Below is a small trained network, with its code and all its weights. Each question gives an input and a class and asks what happens when units are switched off, that is, made to give their printed mean instead of their output.

import numpy as np


def w(rows, s, z=0):
    codes = np.array(rows[::2]) - 128.0
    scale = np.full(codes.shape[1], s)
    scale[-1] = z or s
    return codes * scale


def f(y):
    return y / 2 * (1 + np.tanh(0.7978845608 * (y + 0.044715 * y**3)))


def log_softmax(a):
    a = a - a.max(-1, keepdims=True)
    return a - np.log(np.exp(a).sum(-1, keepdims=True))


def net(x, mask):
    res = np.array(x, float).reshape(1, 5) / 4 @ E
    y = f(res @ A[0][:, :-1].T + A[0][:, -1])
    res = res + np.where(mask, y, B[0][:, -1]) @ B[0][:, :-1]
    return log_softmax(res[-1] @ U[:, :-1].T + U[:, -1])


A, B = {}, {}
E = w([
[8,104,213],'x0',
[176,47,130],'x1',
[114,87,92],'x2',
[79,172,80],'x3',
[128,132,132],'x4',
],0.011)
A[0] = w([
[126,117,193,27],'n1',
[206,79,130,9],'n2',
[155,87,159,67],'n3',
[24,169,93,29],'n4',
[6,143,103,47],'n5',
[199,75,148,81],'n6',
[123,107,97,254],'n7',
[173,168,154,201],'n8',
[98,148,119,180],'n9',
[136,194,75,7],'n10',
[142,104,121,65],'n11',
[88,66,171,70],'n12',
[91,68,223,197],'n13',
],0.013,0.0053)
B[0] = w([
[153,176,69,147],'n1',
[149,77,254,178],'n2',
[170,34,162,149],'n3',
[94,100,222,202],'n4',
[99,105,241,218],'n5',
[177,62,191,186],'n6',
[120,114,49,180],'n7',
[164,68,57,169],'n8',
[53,204,156,165],'n9',
[57,205,82,160],'n10',
[117,107,125,129],'n11',
[176,171,52,182],'n12',
[141,204,8,248],'n13',
],0.0071,0.011)
U = w([
[231,158,11,236],'0',
[133,189,8,172],'1',
[180,101,152,2],'2',
],0.011,0.0058)

Each question gives the input, the list of numbers given to net, and the class t.
The units are the neurons (one row each of A and B). Each row of codes is followed by its name. A weight is (code - 128) times the scale printed after its matrix; where a second scale follows, it is the last column's (A, B and U).
mask holds one flag per neuron, in row order. A switched-off neuron (its flag False) gives its mean, the last column of its row in B, instead of its output. The means were averaged over made-up inputs and are rounded, as every weight is.
A unit's drop is (log p(t) with every unit on - log p(t) with that unit switched off) / (log p(t) with every unit on - log p(t) with every unit switched off).
The circuit of an input: a set's keep is (log p(t) with only the set's units on - log p(t) with every unit switched off) / (log p(t) with every unit on - log p(t) with every unit switched off). Starting from the 12 units with the biggest drops (on a tie, the unit counted first), units are removed one at a time, each time the one whose removal leaves the highest keep (on an exact tie, the one counted first), for as long as the keep stays at least 0.8.
units of the circuit, in order: the units of the circuit, biggest drop first
top k neurons: the k neurons with the biggest drops, biggest first
drop of u: that unit's drop, to one decimal
input [-8,-5,3,3,-1], class 1: top 2 neurons => (n10, n6)
input [-3,8,7,-2,4], class 2: top neuron => (n2)
input [8,-3,5,-2,-7], class 1: top 2 neurons => (n13, n12)
input [2,6,2,-8,-5], class 0: top 2 neurons => (n13, n12)
input [-7,2,-4,-2,-7], class 2: top 4 neurons => (n2, n13, n6, n12)
input [6,-6,6,1,-8], class 2: top 3 neurons => (n5, n4, n10)
input [3,-1,4,6,1], class 2: units of the circuit, in order => (n5, n4)
input [-8,0,0,6,2], class 1: top 2 neurons => (n10, n6)
input [1,3,1,-8,1], class 0: top 2 neurons => (n13, n5)
input [5,-5,1,2,8], class 2: drop of n4 => 0.5
input [-7,0,3,6,-7], class 1: drop of n10 => 0.8
input [7,3,8,-2,-4], class 0: drop of n12 => 0.3
